Where the symbols take the units:
* | ψ η σ π ξ
q621 | q781 q347 q798 q189 q142
q554 | q510 q125 q682 q123 q698
q41 | q563 q376 q345 q278 q520
q713 | q400 q460 q878 q513 q345
q125 | q396 q83 q431 q798 q978
q978 | q189 q510 q125 q621 q282
q854 | q65 q523 q260 q505 q759
q415 | q419 q563 q376 q183 q103
q779 | q978 q554 q653 q963 q347
q667 | q513 q225 q228 q713 q477
q151 | q941 q505 q958 q693 q648
q361 | q415 q41 q689 q245 q184
q781 | q901 q282 q698 q893 q251
q882 | q339 q713 q251 q192 q689
q880 | q554 q653 q742 q298 q798
q901 | q667 q767 q410 q387 q460
q142 | q251 q999 q621 q767 q512
q958 | q494 q103 q520 q523 q151
q38 | q361 q844 q513 q855 q278
q377 | q695 q183 q278 q988 q523
q803 | q359 q759 q442 q648 q957
q812 | q653 q742 q65 q957 q171
q282 | q767 q410 q978 q142 q878
q183 | q958 q184 q246 q419 q490
q189 | q893 q185 q396 q781 q767
q698 | q410 q978 q554 q268 q781
q505 | q803 q494 q103 q65 q292
q410 | q228 q189 q510 q999 q901
q104 | q798 q171 q359 q125 q963
q184 | q103 q520 q361 q260 q695
q941 | q64 q803 q494 q742 q431
q999 | q878 q781 q347 q228 q387
q123 | q347 q798 q171 q510 q268
q64 | q171 q359 q759 q682 q298
q171 | q779 q880 q812 q83 q123
q742 | q682 q648 q640 q64 q880
q103 | q442 q988 q415 q490 q505
q963 | q621 q123 q104 q978 q185
q251 | q460 q878 q781 q225 q882
q988 | q854 q419 q563 q695 q494
q339 | q997 q400 q460 q844 q376
q759 | q812 q693 q854 q292 q64
q689 | q376 q345 q882 q672 q361
q767 | q225 q228 q189 q251 q17
q65 | q648 q640 q490 q803 q812
q268 | q999 q621 q123 q410 q893
q997 | q278 q672 q477 q41 q435
q347 | q282 q698 q779 q185 q999
q245 | q183 q278 q672 q415 q260
q512 | q882 q387 q142 q17 q513
q653 | q125 q682 q648 q104 q779
q396 | q268 q963 q298 q698 q189
q292 | q957 q941 q505 q812 q682
q460 | q477 q17 q901 q703 q339
q260 | q490 q377 q245 q103 q854
q278 | q184 q246 q38 q563 q377
q520 | q988 q415 q41 q377 q958
q83 | q963 q298 q957 q779 q510
q798 | q698 q779 q880 q396 q621
q844 | q41 q689 q703 q997 q246
q192 | q844 q513 q225 q339 q672
q672 | q246 q38 q192 q376 q245
q855 | q245 q997 q400 q361 q563
q225 | q703 q512 q893 q460 q192
q878 | q17 q901 q282 q512 q713
q246 | q520 q361 q844 q435 q183
q893 | q387 q142 q268 q901 q225
q228 | q512 q893 q185 q878 q667
q490 | q151 q695 q183 q442 q65
q494 | q759 q442 q988 q640 q941
q376 | q435 q855 q339 q246 q415
q345 | q855 q339 q713 q38 q41
q640 | q292 q151 q695 q759 q742
q682 | q83 q431 q292 q171 q554
q298 | q123 q104 q64 q554 q396
q17 | q192 q667 q767 q882 q400
q957 | q104 q64 q803 q653 q83
q695 | q505 q958 q184 q854 q640
q435 | q377 q245 q997 q520 q419
q477 | q38 q192 q667 q345 q997
q513 | q689 q703 q512 q400 q38
q703 | q345 q882 q387 q477 q844
q419 | q523 q260 q435 q958 q442
q510 | q185 q396 q83 q347 q410
q442 | q693 q854 q419 q151 q803
q693 | q742 q65 q523 q941 q359
q359 | q880 q812 q693 q431 q104
q185 | q142 q268 q963 q282 q228
q387 | q713 q251 q999 q667 q703
q431 | q298 q957 q941 q880 q125
q400 | q672 q477 q17 q689 q855
q648 | q431 q292 q151 q359 q653
q563 | q260 q435 q855 q184 q988
q523 | q640 q490 q377 q494 q693

In the rows, zero is written as 73.

The rows follow the links: the fewer symbols apart two units are, the more alike their rows tend to be.

Each row is also shifted at random along 7 hidden directions that mean nothing.

Row, then unit:
[54,76,74,82,73,78,66,75,87,72,76,75,74,80,70,65,76,77,67,74,74,70,80,64,80,69,72,78,72,73,76,79,77,65,63,66,81,70,72,70,74,70,70,70,70,70,71,75,79,69,74,77,72,75,77,76,74,71,66]: q361
[56,76,72,84,78,92,71,70,76,79,63,84,85,81,70,69,86,72,68,56,75,64,94,71,67,87,74,71,69,70,58,74,81,65,61,73,86,76,77,72,70,63,82,81,77,67,68,82,76,84,67,81,67,67,77,86,74,68,74]: q339
[71,75,69,76,63,75,71,79,88,64,78,66,68,71,82,56,62,85,81,92,79,85,66,68,89,54,56,84,72,74,78,82,71,71,70,68,80,75,52,87,84,77,58,55,60,76,83,66,80,56,81,76,70,80,73,62,80,59,69]: q245
[114,75,74,79,79,69,61,78,80,70,75,69,68,68,56,53,72,71,68,75,74,68,77,69,80,78,72,77,75,74,81,82,82,68,75,58,67,69,80,56,78,62,77,62,65,63,69,72,72,76,78,81,70,77,86,77,64,79,64]: q260
[76,74,74,74,38,83,87,82,84,65,74,70,83,84,98,60,75,62,56,69,73,77,81,73,80,59,79,59,75,66,79,69,50,75,63,74,80,62,66,84,77,73,85,51,56,59,81,63,64,93,76,64,65,94,66,58,82,66,89]: q901
[72,73,72,79,66,83,67,77,85,79,70,76,75,86,82,55,74,74,70,68,72,76,89,62,75,74,61,81,69,78,72,82,91,62,60,68,79,77,67,78,72,64,77,68,75,77,78,79,79,80,72,84,64,67,80,76,75,60,74]: q278
[73,66,77,67,75,66,75,51,63,72,85,81,71,82,82,102,75,61,58,65,52,81,82,66,58,72,84,68,69,72,87,70,81,80,68,86,65,74,95,67,58,83,78,81,75,82,70,72,64,75,63,66,76,45,73,64,63,83,85]: q171
[45,74,67,68,75,68,76,80,60,65,66,67,68,51,64,67,66,75,82,76,81,72,57,85,75,74,72,73,77,73,72,71,57,81,90,66,61,76,68,71,84,69,74,65,69,68,76,68,66,74,78,72,69,87,75,72,74,73,71]: q957
[89,74,73,74,63,87,75,74,74,72,72,78,82,80,88,78,72,78,74,67,74,79,74,71,75,65,68,75,65,73,64,73,66,70,70,79,85,74,60,93,75,75,70,73,72,77,84,77,75,76,72,72,68,72,69,63,82,61,77]: q345
[3,76,71,83,75,80,69,70,90,64,79,70,71,70,74,57,66,86,83,92,76,85,73,68,89,60,53,83,68,71,74,83,81,70,70,71,88,74,58,84,83,77,54,57,55,72,77,65,81,48,78,82,71,68,77,68,74,64,67]: q435
[91,74,72,71,81,69,76,67,66,63,87,72,76,67,61,76,74,68,77,71,64,72,72,79,84,76,52,69,77,72,88,70,94,73,80,67,83,57,67,86,70,85,66,76,75,75,99,64,74,87,74,86,77,49,63,61,82,86,67]: q17
[56,74,69,76,69,79,82,70,75,72,70,73,80,76,73,58,80,65,72,68,71,72,89,77,74,81,60,64,77,68,73,69,88,71,66,72,82,68,72,78,70,73,79,68,72,66,77,67,73,86,72,83,71,65,67,78,76,74,79]: q767
[62,71,72,68,70,73,83,67,65,75,69,75,75,73,81,83,74,69,74,69,71,76,73,78,63,75,76,65,73,70,67,64,69,79,73,84,72,76,76,77,69,77,76,77,76,75,70,71,69,73,69,67,74,68,66,73,73,72,83]: q978
[79,74,71,71,67,68,84,70,66,62,78,71,76,65,70,81,78,64,64,70,70,68,69,82,73,71,86,58,79,64,82,65,53,83,78,73,70,63,81,66,73,78,79,67,63,60,72,62,62,81,74,63,75,82,67,66,73,86,79]: q347
[82,72,67,73,96,59,74,57,66,69,75,72,62,58,55,85,74,74,78,83,70,73,68,78,65,77,79,72,78,70,78,70,75,84,78,78,61,81,89,51,70,78,65,77,72,73,53,66,70,48,70,69,82,64,74,87,61,86,69]: q682
[69,79,66,74,82,76,82,71,63,70,68,78,77,65,58,87,85,73,72,61,78,57,72,85,68,81,85,62,81,67,68,64,58,78,73,70,75,72,77,66,70,73,79,86,82,66,68,72,71,81,70,69,76,80,63,85,82,82,70]: q228
[41,72,71,64,73,70,78,80,61,81,61,71,72,67,71,74,71,73,83,69,80,67,63,81,66,81,73,71,75,75,60,64,67,75,80,75,65,77,67,76,72,70,76,83,86,77,71,78,73,77,72,70,75,81,66,80,76,70,74]: q798
[83,78,72,75,74,75,74,85,74,73,69,69,77,67,58,64,77,75,77,70,83,59,67,80,82,79,70,69,79,71,68,69,67,69,78,62,79,63,63,74,77,70,73,77,77,63,78,72,77,82,78,77,76,87,67,78,82,77,62]: q713
[72,71,78,76,77,81,63,61,73,75,78,84,76,84,84,96,72,79,66,67,64,80,78,61,65,67,80,82,60,76,70,80,74,70,66,83,78,80,79,77,68,75,70,81,73,84,71,82,75,64,66,69,70,56,81,65,68,67,75]: q183
[83,75,69,68,93,60,81,64,58,65,75,68,70,50,50,86,73,76,89,82,76,68,54,90,75,78,70,65,80,67,73,62,68,85,91,75,71,68,73,70,74,85,60,81,75,70,73,62,71,60,74,71,85,67,62,76,74,90,65]: q621
[80,70,75,71,73,77,67,66,62,73,74,83,74,76,79,96,73,70,60,58,65,74,76,67,60,73,90,76,65,77,73,77,64,75,74,78,64,80,87,67,69,68,84,79,75,79,70,82,64,81,66,66,66,66,82,66,67,72,79]: q640
[30,72,77,82,65,81,64,80,87,81,61,74,76,81,79,52,75,68,60,70,76,71,88,64,67,78,90,74,67,70,61,80,64,67,64,72,68,78,85,53,77,52,88,58,57,58,49,79,68,71,74,69,63,91,92,83,55,65,80]: q151
[61,71,74,69,78,65,64,69,76,68,85,69,63,70,75,81,58,86,84,92,71,86,55,66,82,56,60,88,67,79,81,80,78,73,79,74,73,75,60,84,76,84,51,71,70,87,83,71,80,48,76,73,77,63,73,59,74,68,63]: q103
[70,67,73,63,85,63,75,65,63,88,67,74,66,77,74,86,71,74,86,75,70,75,69,72,58,80,67,75,73,78,64,64,89,74,71,86,65,84,75,72,60,80,65,94,96,91,63,80,79,59,67,72,82,56,64,84,70,72,74]: q779
[57,80,69,81,89,73,80,59,68,58,82,78,78,61,51,88,87,70,67,68,70,62,77,84,75,79,81,60,80,61,81,66,66,81,75,70,82,62,86,61,71,80,72,77,67,58,70,62,69,75,71,73,80,66,66,78,75,95,68]: q251
[74,67,78,66,56,64,76,73,76,77,77,68,70,85,89,67,70,58,61,73,61,78,80,66,69,69,75,66,75,74,85,70,81,72,66,76,64,68,81,71,65,75,82,66,71,74,73,69,66,84,73,69,73,70,71,65,67,75,84]: q125
[94,75,71,81,67,83,76,69,84,73,74,79,78,85,81,71,81,72,64,67,71,73,90,67,72,70,75,70,73,70,73,74,75,70,56,75,83,75,75,74,69,73,76,71,71,71,69,73,75,75,69,73,70,71,71,77,76,68,77]: q400
[42,77,76,84,79,81,68,71,81,68,76,75,81,73,63,68,77,75,72,74,75,68,78,73,82,75,71,72,70,67,69,76,73,68,73,69,88,63,71,73,78,71,68,70,62,62,73,71,76,70,74,78,73,72,77,73,71,77,65]: q38

Where do the symbols, taken in turn from left to right, take each start?
Answer with the unit's name.
[65,78,70,80,83,86,66,75,67,70,66,82,78,65,60,79,78,80,70,59,80,63,75,75,70,80,82,77,68,73,63,79,62,71,77,66,74,78,76,66,79,61,80,78,73,68,71,82,72,79,71,75,65,78,83,79,74,70,66]
ξ σ σ σ -> q339
[73,80,64,81,94,73,70,57,65,49,91,80,69,54,51,92,77,80,68,73,67,72,71,76,80,68,72,76,77,69,97,81,74,81,78,62,76,71,81,66,76,81,66,71,65,72,84,63,70,70,72,80,74,55,76,67,78,88,61]
ψ ξ π ξ η π -> q742
[75,76,74,77,72,74,75,71,75,66,83,73,79,75,65,73,80,67,64,67,68,65,79,75,82,74,71,65,78,69,84,70,78,71,70,65,82,58,74,74,70,78,75,74,71,66,83,67,73,88,74,77,75,68,67,68,78,84,68]
π ψ σ η ψ -> q477
[97,70,74,62,62,65,77,78,63,79,69,74,70,78,81,86,74,65,64,62,70,68,69,72,61,73,89,66,75,76,74,65,60,76,73,75,58,74,80,67,66,72,85,82,85,77,69,79,66,87,69,61,73,82,67,73,74,74,79]
π π ξ η η ξ -> q228
[52,72,76,77,90,74,58,74,76,81,67,73,71,71,59,65,69,81,83,77,77,70,71,68,74,82,66,84,66,77,61,80,88,64,78,69,74,76,71,68,75,65,65,79,76,75,66,82,81,60,73,82,73,66,84,82,65,70,61]
ξ η ξ ψ -> q812
[91,73,75,77,74,86,72,60,71,72,79,85,81,84,83,94,78,75,66,62,64,77,83,67,68,70,74,74,65,72,71,74,77,71,64,82,86,74,75,84,66,79,72,83,75,81,80,77,75,74,66,73,71,53,70,66,77,70,78]
π π π σ -> q844
[117,71,79,77,57,81,62,84,85,81,67,74,76,89,87,59,71,69,58,66,73,73,84,60,70,71,83,78,65,77,67,81,69,62,63,70,69,75,77,67,75,57,85,63,66,69,65,83,71,82,73,70,62,86,88,72,65,60,79]
π ξ ξ ψ -> q64
[72,67,75,66,69,61,74,71,69,73,79,67,70,74,74,60,71,56,68,71,61,77,80,72,72,80,62,67,77,74,88,72,96,72,75,70,64,64,81,70,67,74,81,65,73,72,81,66,66,89,73,81,73,58,74,66,66,81,79]
η ξ σ ψ -> q123
[97,77,75,78,77,73,70,61,76,61,91,80,74,76,72,105,76,80,65,75,67,73,66,68,78,56,85,74,69,69,84,74,58,77,70,76,82,66,76,75,70,88,61,79,67,75,76,69,75,59,71,62,80,68,68,60,77,82,67]
η ξ ξ ψ η σ -> q520
[38,70,75,73,86,63,71,59,65,70,80,74,71,68,61,82,77,62,67,70,61,71,78,74,67,83,78,66,75,69,82,70,85,78,78,75,67,67,92,58,66,76,77,76,70,69,67,68,65,75,69,74,78,54,76,75,60,91,75]
ξ π η ξ ψ ψ -> q512
[102,73,71,75,62,81,78,71,82,74,76,76,76,88,88,68,77,71,67,69,68,78,87,66,74,67,62,72,73,73,79,74,85,69,57,75,82,73,68,85,68,76,74,71,76,79,82,72,77,81,71,78,70,64,66,70,81,65,79]
η η σ π ψ σ -> q512
[58,72,69,69,65,68,85,70,71,67,74,69,71,69,79,70,72,67,73,78,70,78,72,78,73,69,71,64,79,69,81,68,70,81,73,76,69,72,73,74,72,79,75,64,68,70,74,63,67,74,74,70,74,74,66,70,75,75,81]
ψ η ξ π η -> q228
[56,77,70,82,82,81,73,71,80,76,69,77,79,77,59,58,86,69,71,64,74,63,93,73,75,88,63,69,78,71,72,74,94,65,62,65,84,69,76,67,69,67,78,77,79,66,71,74,79,84,72,88,73,64,72,90,75,77,68]
ψ ξ ξ π η -> q377
